Below is a small trained network, with its code and all its weights. Each question gives an input and a target symbol and asks what happens when units are switched off, that is, made to give their printed mean instead of their output.

import numpy as np


def w(rows, s, z=0):
    codes = np.array(rows[::2]) - 128.0
    scale = np.full(codes.shape[1], s)
    scale[-1] = z or s
    return codes * scale


def f(y):
    return np.maximum(y, 0)


def softmax(a):
    e = np.exp(a - a.max(-1, keepdims=True))
    return e / e.sum(-1, keepdims=True)


def log_softmax(a):
    a = a - a.max(-1, keepdims=True)
    return a - np.log(np.exp(a).sum(-1, keepdims=True))


def net(x, mask):
    ids = ['ΞΣΨΩαβεζλμ'.index(c) for c in x.split()]
    T = len(ids)
    res = E[ids] + P[:T]
    u = 0
    for l in range(3):
        q, k, v = (res @ M[l].T for M in (Q, K, V))
        z = softmax(np.where(np.tri(T) > 0, q @ k.T / 2**0.5, -1e9)) @ v
        res = res + np.where(mask[u], z, O[l][:, -1]) @ O[l][:, :-1]
        u += 1
        y = f(res @ A[l][:, :-1].T + A[l][:, -1])
        res = res + np.where(mask[u : u + 8], y, B[l][:, -1]) @ B[l][:, :-1]
        u += 8
    return log_softmax(res[-1] @ U[:, :-1].T + U[:, -1])


Q, K, V, O, A, B = {}, {}, {}, {}, {}, {}
E = w([
[170,106,92],'Ξ',
[172,105,84],'Σ',
[155,98,255],'Ψ',
[172,105,103],'Ω',
[167,108,94],'α',
[167,110,133],'β',
[168,109,92],'ε',
[162,105,79],'ζ',
[154,106,170],'λ',
[174,113,35],'μ',
],0.0081)
P = w([
[130,112,126],'0',
[162,93,3],'1',
[177,196,93],'2',
[119,121,5],'3',
[143,175,154],'4',
[198,98,59],'5',
[146,191,105],'6',
[169,103,72],'7',
[122,184,142],'8',
],0.013)
Q[0] = w([
[2,123,147],'L0H0',
[196,118,74],'L0H0',
],0.0097)
K[0] = w([
[214,86,1],'L0H0',
[52,73,181],'L0H0',
],0.0071)
V[0] = w([
[191,71,3],'L0H0',
[3,42,253],'L0H0',
],0.0047)
O[0] = w([
[2,37,112,215],'L0H0',
[156,224,252,4],'L0H0',
],0.0062,0.0016)
A[0] = w([
[90,133,126,238],'L0N0',
[102,94,140,215],'L0N1',
[136,112,162,174],'L0N2',
[150,171,69,165],'L0N3',
[162,154,84,117],'L0N4',
[125,244,143,254],'L0N5',
[125,69,82,122],'L0N6',
[176,159,163,18],'L0N7',
],0.011,0.0027)
B[0] = w([
[172,110,122,166],'L0N0',
[151,127,93,172],'L0N1',
[180,172,115,161],'L0N2',
[130,118,235,255],'L0N3',
[103,136,226,224],'L0N4',
[23,1,217,202],'L0N5',
[90,64,152,250],'L0N6',
[82,196,165,150],'L0N7',
],0.0062,0.0042)
Q[1] = w([
[219,51,135],'L1H0',
[165,2,101],'L1H0',
],0.0061)
K[1] = w([
[192,216,161],'L1H0',
[254,191,129],'L1H0',
],0.0071)
V[1] = w([
[109,55,59],'L1H0',
[130,2,53],'L1H0',
],0.0078)
O[1] = w([
[30,181,254,165],'L1H0',
[23,243,197,252],'L1H0',
],0.0062,0.003)
A[1] = w([
[35,196,145,130],'L1N0',
[5,197,171,138],'L1N1',
[2,189,116,254],'L1N2',
[201,130,125,253],'L1N3',
[169,115,146,205],'L1N4',
[82,138,140,84],'L1N5',
[138,97,161,164],'L1N6',
[154,134,181,156],'L1N7',
],0.008,0.0066)
B[1] = w([
[157,219,174,192],'L1N0',
[149,208,185,224],'L1N1',
[104,116,255,255],'L1N2',
[82,146,78,223],'L1N3',
[34,146,101,199],'L1N4',
[164,148,140,143],'L1N5',
[101,125,133,183],'L1N6',
[82,133,153,176],'L1N7',
],0.0083,0.0081)
Q[2] = w([
[209,214,254],'L2H0',
[157,201,156],'L2H0',
],0.0028)
K[2] = w([
[43,168,119],'L2H0',
[3,132,157],'L2H0',
],0.0058)
V[2] = w([
[206,230,253],'L2H0',
[154,190,182],'L2H0',
],0.0059)
O[2] = w([
[202,213,81,251],'L2H0',
[253,175,73,192],'L2H0',
],0.0063,0.014)
A[2] = w([
[231,186,66,14],'L2N0',
[196,207,155,12],'L2N1',
[132,90,29,25],'L2N2',
[84,31,192,4],'L2N3',
[129,99,52,57],'L2N4',
[85,122,183,255],'L2N5',
[174,133,2,108],'L2N6',
[97,171,196,105],'L2N7',
],0.0098,0.0035)
B[2] = w([
[125,67,199,208],'L2N0',
[141,81,81,251],'L2N1',
[138,234,42,136],'L2N2',
[173,30,116,153],'L2N3',
[106,202,80,134],'L2N4',
[44,166,133,168],'L2N5',
[2,145,100,143],'L2N6',
[122,107,48,198],'L2N7',
],0.0093,0.021)
U = w([
[146,152,130,79],'Ξ',
[163,100,117,180],'Σ',
[96,11,205,156],'Ψ',
[137,173,136,148],'Ω',
[147,156,131,138],'α',
[76,254,1,138],'β',
[145,160,127,109],'ε',
[144,137,130,116],'ζ',
[55,224,238,211],'λ',
[211,38,106,4],'μ',
],0.007,0.0032)

Each question gives the input, a string of symbols that net reads in full, and the target symbol t.
The units are the heads (2 rows each of Q, K, V and O) and the neurons (one row each of A and B). Each row of codes is followed by its name. A weight is (code - 128) times the scale printed after its matrix; where a second scale follows, it is the last column's (O, A, B and U).
mask holds one flag per unit, layer by layer, with each layer's heads first. A switched-off unit (its flag False) gives its mean, the last column of its rows in O or B, instead of its output. The means were averaged over made-up inputs and are rounded, as every weight is.
A unit's drop is (log p(t) with every unit on - log p(t) with that unit switched off) / (log p(t) with every unit on - log p(t) with every unit switched off).
The circuit of an input: a set's keep is (log p(t) with only the set's units on - log p(t) with every unit switched off) / (log p(t) with every unit on - log p(t) with every unit switched off). Starting from the 12 units with the biggest drops (on a tie, the unit counted first), units are removed one at a time, each time the one whose removal leaves the highest keep (on an exact tie, the one counted first), for as long as the keep stays at least 0.8.
circuit, biggest first: the units of the circuit, biggest drop first
k most important neurons: the k neurons with the biggest drops, biggest first
top k neurons in layer l: the k neurons of layer l with the biggest drops, biggest first
input μ μ Ψ μ Ψ μ λ μ ζ, target μ: 4 most important neurons : [L2N1, L2N0, L1N1, L1N2]
input Ψ β λ, target Ψ: 2 most important neurons : [L0N5, L1N1]
input ε α Ψ β μ ε, target β: 3 most important neurons : [L1N2, L0N6, L1N1]
input Ψ Σ Ψ μ Ψ, target Ψ: circuit, biggest first : [L0H0, L1H0, L2H0, L1N1]
input Ψ Ψ Ψ Ψ Ξ, target Ψ: circuit, biggest first : [L1H0, L2H0, L1N1, L1N0]
input β Ψ Ψ Ψ Ψ β, target β: circuit, biggest first : [L1N2, L2N6]
input μ μ μ λ α μ μ, target μ: 2 most important neurons : [L2N1, L1N1]
input μ Ψ Ψ Ψ μ μ, target β: 2 most important neurons : [L1N2, L0N6]
input Ψ β ε Ξ β, target Ψ: circuit, biggest first : [L2H0, L0H0, L1H0, L1N1]
input β ε Ω Ξ α, target β: circuit, biggest first : [L1H0, L2N0]
input μ α ζ, target μ: 4 most important neurons : [L2N1, L1N1, L2N0, L1N0]
input β Ω λ λ, target λ: circuit, biggest first : [L1H0, L2N1, L1N2]
input Ψ β λ μ Ψ Ψ μ μ Ψ, target Ψ: circuit, biggest first : [L0H0, L2H0, L1H0, L1N1]
input μ μ α λ Ψ Σ ε Ψ, target β: 2 most important neurons : [L1N2, L2N6]
input β β α Ψ, target λ: circuit, biggest first : [L1H0, L2N1]
input β Ψ Σ Ψ Ψ ε Ψ μ Ψ, target β: circuit, biggest first : [L2N0, L2N7]
input Ξ Ω Ψ μ ζ Σ, target β: circuit, biggest first : [L1N2, L2N6]
input μ Ψ μ β Ψ α Ω, target μ: top 3 neurons in layer 1 : [L1N1, L1N0, L1N2]
input Ψ β Ξ, target Ψ: 3 most important neurons : [L0N5, L1N1, L1N0]
input λ α Ψ μ μ ε μ μ Ω, target λ: circuit, biggest first : [L1N2, L1H0]
input μ Ψ Ξ, target μ: 4 most important neurons : [L2N1, L2N0, L1N1, L1N0]
input β Ψ Ψ Ψ Ψ λ, target β: circuit, biggest first : [L1N2, L2N6, L1H0]
input β β α μ β β Ψ ε Ω, target β: circuit, biggest first : [L2N0]
input β Ψ Ψ α β, target β: top 2 neurons in layer 2 : [L2N0, L2N7]
input Ψ λ Ψ μ λ Ξ, target β: top 3 neurons in layer 2 : [L2N0, L2N2, L2N4]
input μ Ψ μ α Ψ Ψ Ψ Ξ, target β: most important neuron : [L2N6]
input Ψ Ψ Ω Ψ Ψ μ Ξ α, target β: 4 most important neurons : [L1N2, L2N0, L1N3, L2N2]
input μ α Σ, target μ: top 4 neurons in layer 2 : [L2N1, L2N0, L2N7, L2N5]
input Ψ β ε, target Ψ: 2 most important neurons : [L0N5, L1N1]
